((803, 339, 783, 363, 653, 857), (519, 78, 291, 427, 437, 146)) value 857
((3672, 9191, 3102, 4604, 4920, 9026, 9042), (8547, 5437, 8644, 8021, 7783, 5569, 5524), (8947, 4959, 9059, 8355, 8105, 5113, 5068)) value 5524
((31, 141, 112, 38, 36, 92, 97), (215, 154, 142, 129, 129, 106, 173)) value 97
((26, 52, 37, 96), (17, 71, 42, 81), (17, 71, 42, 81)) value 81
((2, 7, 7, 2), (7, 4, 4, 8), (5, 7, 4, 2)) value 8
((68, 69, 35, 87, 59, 24, 83), (68, 65, 31, 82, 66, 29, 86), (67, 66, 34, 80, 61, 28, 91)) value 86
((3, 7, 3, 2), (3, 3, 3, 5), (2, 2, 6, 2)) value 5
---
[[  1  62   2  11  27]
 [ 33  19 -31 -41  10]
 [  2  40   1 -30  38]] → -30

[[  4   3   1   4   1   2  51]
 [ -3  -3  -1  -3   0  -1 -38]
 [ -4  -3  -1  -4  -1  -2 -51]] → -2

[[ 48 -51 -42 -50]
 [-53 -55  48  54]
 [ 61  54 -55 -55]] → -55

[[ 51  68  62  20]
 [ 33  61  -7  -3]
 [-59 -51 -54  31]] → -54

[[  0 -64   1  -1   0]
 [  0  28  13  -3   2]
 [  2  24  16  -3   7]] → -3

[[-45   1  34  23 -16]
 [-23  25 -12 -66  -5]
 [ 20  19 -25 -52  12]] → -52

[[ 12 -51  25  36]
 [ 35  46  27  48]
 [  1 -45  13  25]] → 13

[[ 30  18 -36  44 -24]
 [-14  -1  66   8  42]
 [ 57 -48  39  38  28]] → 38
---
-32   -8   32   -4  -21    0   -5
 23   38  -48   45    0  -25  -12
-34  -19   55  -16  -22   22    9
=> -34

 31   52   53  -15    7  -27   17
-18    0   -7   49   67   22  -51
  5   25   23   27   39  -10  -24
=> 5

-15   62  -15   45
-19   11   -9    6
-33    7    9  -44
=> -33

 -9   -8   48   -1    7
-10   -5   71    6    7
 -3   -9  -47   -5    8
=> -3

-24  -52  -41  -57
 56   -4    7   64
-55   50  -61  -56
=> -55

 20   20    3   17  -12
-54   20    3   17   46
 22   16    3   17  -12
=> 22

-37    2   48   66   10    3
-15   34  -24  -29  -12   30
  9  -55   48   56    8  -60
=> 9

 18  -15  -13   44  -10   12   10
-52  -11  -22   19  -18  -16    4
-34   11   22  -30  -10    7    0
=> -34

 16   10   17   18   34  -30  -32
 14   24   32   19  -21   -5   39
 26    3  -52   -9    3   -3   31
=> 26
---
[-11 -37  16 -31 -59] → 16
[-51  -6 -60   4 -69] → -60
[-52  43  27  30   1] → 27
[ 26  12  16 -51  -4] → 16
[-26  35  12  48  68] → 12
[-16  -7 -55   4 -32] → -55
[ 64   1  22  42 -19] → 22
[ 62  31 -28 -50 -45] → -28
[ 24 -26  71   6 -71] → 71
[-26 -10  15 -58 -19] → 15
---
[[ 51 -11  45  36  15]
 [ 44 -31  21  27 -69]
 [-32   6 -30  -3  12]] value 51, 12

[[ 12  19  21  15  12   3  -8]
 [  7 -13  49  28   0 -12  17]
 [ 10  27 -67  -9   3   9  12]] value 12, 12

[-36  18 -31  63  22 -12] value -36, -12

[ 10 -10 -62 -45 -12   6  19] value 10, 19

[ 26  69  25   7 -43 -19] value 26, -19

[-50   6  30   0  57] value -50, 57

[ 13 -22 -33 -17  -7  57] value 13, 57
---
[-13.302, -88.225, -88.394, -178.969, -54.642, 144.782, 60.237] --> -13.302, 60.237
[-12.14, 0.83, 18.46, 1.45, 7.24] --> -12.14, 7.24
[174.988, 50.296, 8.566, 36.398, 120.824, -172.164] --> 174.988, -172.164
[[155.1, 175.7, 193.2, -7.8], [30.1, 154.1, 15.8, -169.2]] --> 155.1, -169.2
[7.6, -17.3, 15.6, 15.2, 14.3, -3.8] --> 7.6, -3.8
[[63.657, -75.621, 34.017, -214.197, 37.935], [-4.730, -75.621, -65.719, 123.702, 49.243], [-176.388, -75.621, -121.899, -96.121, 180.458]] --> 63.657, 180.458
[-4.252, -7.576, -4.210, -12.227, 11.288, 6.455, -6.448] --> -4.252, -6.448
[0.3, 0.7, -0.3, 1.8, -1.6, 0.6, 1.3] --> 0.3, 1.3
[0.173, -0.145, -0.016, -0.028, 0.003, -0.065] --> 0.173, -0.065
---
[-14  67 -52  46] out -14, 46

[-30   9 -53 -29] out -30, -29

[-39 -19 -21 -11  20 -31  52] out -39, 52

[ 27 -44  -5  15 -46 -59  22] out 27, 22

[-69 -45  -5 -52 -15  25] out -69, 25

[ 0 18 61 23 -6 12] out 0, 12

[-14  64 -21 -36 -27] out -14, -27

[[ 33  44  -7  -6  23  43]
 [ 10 -19   2  45  30  -4]
 [ 17 -52   0 -65 -31 -36]] out 33, -36
---
-0.102   0.054   0.010   0.032
-0.076   0.031   0.120  -0.095
-0.155  -0.098  -0.221   0.129
→ -0.102, 0.129

 -0.037    7.472   -7.615    5.240  -14.009  -10.121   15.328
-11.493   10.622  -14.714   10.617   -6.572  -13.882   14.964
→ -0.037, 14.964

 13.79  -16.22    4.62  -12.13    2.15 → 13.79, 2.15

-15.526  -11.068   13.161    0.134   -2.503 → -15.526, -2.503

 0.108  -0.074  -0.143  -0.113   0.017  -0.138   0.098 → 0.108, 0.098

-0.12  -0.09  -0.12   0.06
-0.10   0.19  -0.06   0.11
-0.05   0.10  -0.09   0.08
→ -0.12, 0.08

 -4.72   10.11   -5.53  -10.38    8.70 → -4.72, 8.70

 11.7   -5.7   -1.9  -19.1   16.7   -2.3 → 11.7, -2.3

 11.4    3.3  -20.1   -5.4  -14.2   13.9   -2.3 → 11.4, -2.3

 0.29  -0.80  -1.50   0.06   1.33   0.60 → 0.29, 0.60
---
[[ 27  55 -49 -31  64]
 [-26 -11  -4   8   0]] -31

[[ 15 -17 -16 -19]
 [-16  12  58  -5]
 [ -4 -32  -3  48]] 58

[[-58 -10 -11 -22]
 [  3   2  23  52]] -11

[[-53  -4  -2  16]
 [-18   5  -1  -6]] -2

[[ 56 -59   0  60]
 [-56 -30   0  60]] 0

[[  5 -10 -18  16  68   2]
 [-12   5   4 -35 -22 -13]
 [  0  -4  -5  18   3   3]] -22
---
[[-11 -30  -2  14   9  15]
 [  6 -51  13   4 -11 -30]
 [ 25 -67  -9   0   5  52]] --> -30

[[ -3  30 -21 -25]
 [-12  15  -5  -5]
 [ -3  56  -3 -23]] --> 30

[[  0 -30 -39  33]
 [ 15 -67 -19 -24]
 [-15   0 -20 -33]] --> -30

[[-37  -8  14  18 -30 -14 -59]
 [  8  -5  50  -9  -6  -2   8]
 [ -5  27  18   6 -27  35 -25]] --> -8

[[ -9  15  54  34 -50  17]
 [ 23   4  -3 -26 -21 -21]
 [-11  -2 -37 -13  16 -30]] --> 15

[[-51  31  -2  17  53 -12  20]
 [  5   0 -18   4  15 -27 -52]
 [  0  33   8  40  10 -34  -9]] --> 31
---
[[-13 -41   0   8   5  22]
 [  0 -46 -52  24  21   4]
 [ 17  14  -1 -17  11   0]] yields -41

[ 44 -71  -6 -30 -67  33  25] yields -30

[36 72 44 19 18 -7 32] yields 19

[ 65  -7 -64 -28] yields -7

[[  8  19  17  13  16]
 [ 61 -47 -48 -52 -45]
 [ -6  44  44  48  49]] yields -47

[29 14 62 40] yields 40

[ -6  66  68 -26] yields 66
---
89,28,24,88,25 yields 89
110,867,352,119 yields 110
56,40,251,132 yields 56
-120,292,-370,233,954,-646 yields -120
3254,3495,3064,3107,8394,2976 yields 3254
-39,24,26,-23 yields -39
200,61,241,109,124 yields 200
7,7,1,7,1,2,6 yields 7
28,18,9,-1,-11,-21,-31 yields 28
233,107,43,249,94,236 yields 233
---
[[  1  25 -29  28   0  12]
 [ -9 -26 -25 -28 -18  -8]
 [-12  27 -13 -59   7  16]] result: -18

[[  5 -32  38 -10 -13]
 [ -1  49 -65 -31  15]] result: -31

[[  6 -14  46  -3 -57  -1]
 [  9   7   1 -42 -28  -3]
 [ -3 -52 -13   3  21  16]] result: -28

[[-25 -10 -21 -53 -59]
 [ 25 -57 -69 -34   0]] result: -34

[[-33  12 -28 -35 -41 -12]
 [-11  59 -12 -34  26   6]] result: 26

[[ 39  47  22  31]
 [ -9  -6 -33 -17]
 [-54 -70 -21 -21]] result: -33
---
[[-57, -68, -57, 40], [-32, -33, -39, -72], [-66, -57, -9, -45]] value 40, -9
[[-40, -69, 59, 8, -49], [-35, -13, -46, -16, -34]] value 59, 8
[[16, -35, -43, -22, -47, 23, -50], [10, -5, 4, -8, -14, 5, 18], [53, -30, -26, -54, -54, 33, -28]] value 53, 33
[-8, 34, 4, -17, 18, 55, -3] value 55, 34
[-31, -1, 71, -27, -12, -23, 19] value 71, 19
[-22, -29, -14, -70, -41, -37] value -14, -22
[67, 53, -49, -54] value 67, 53
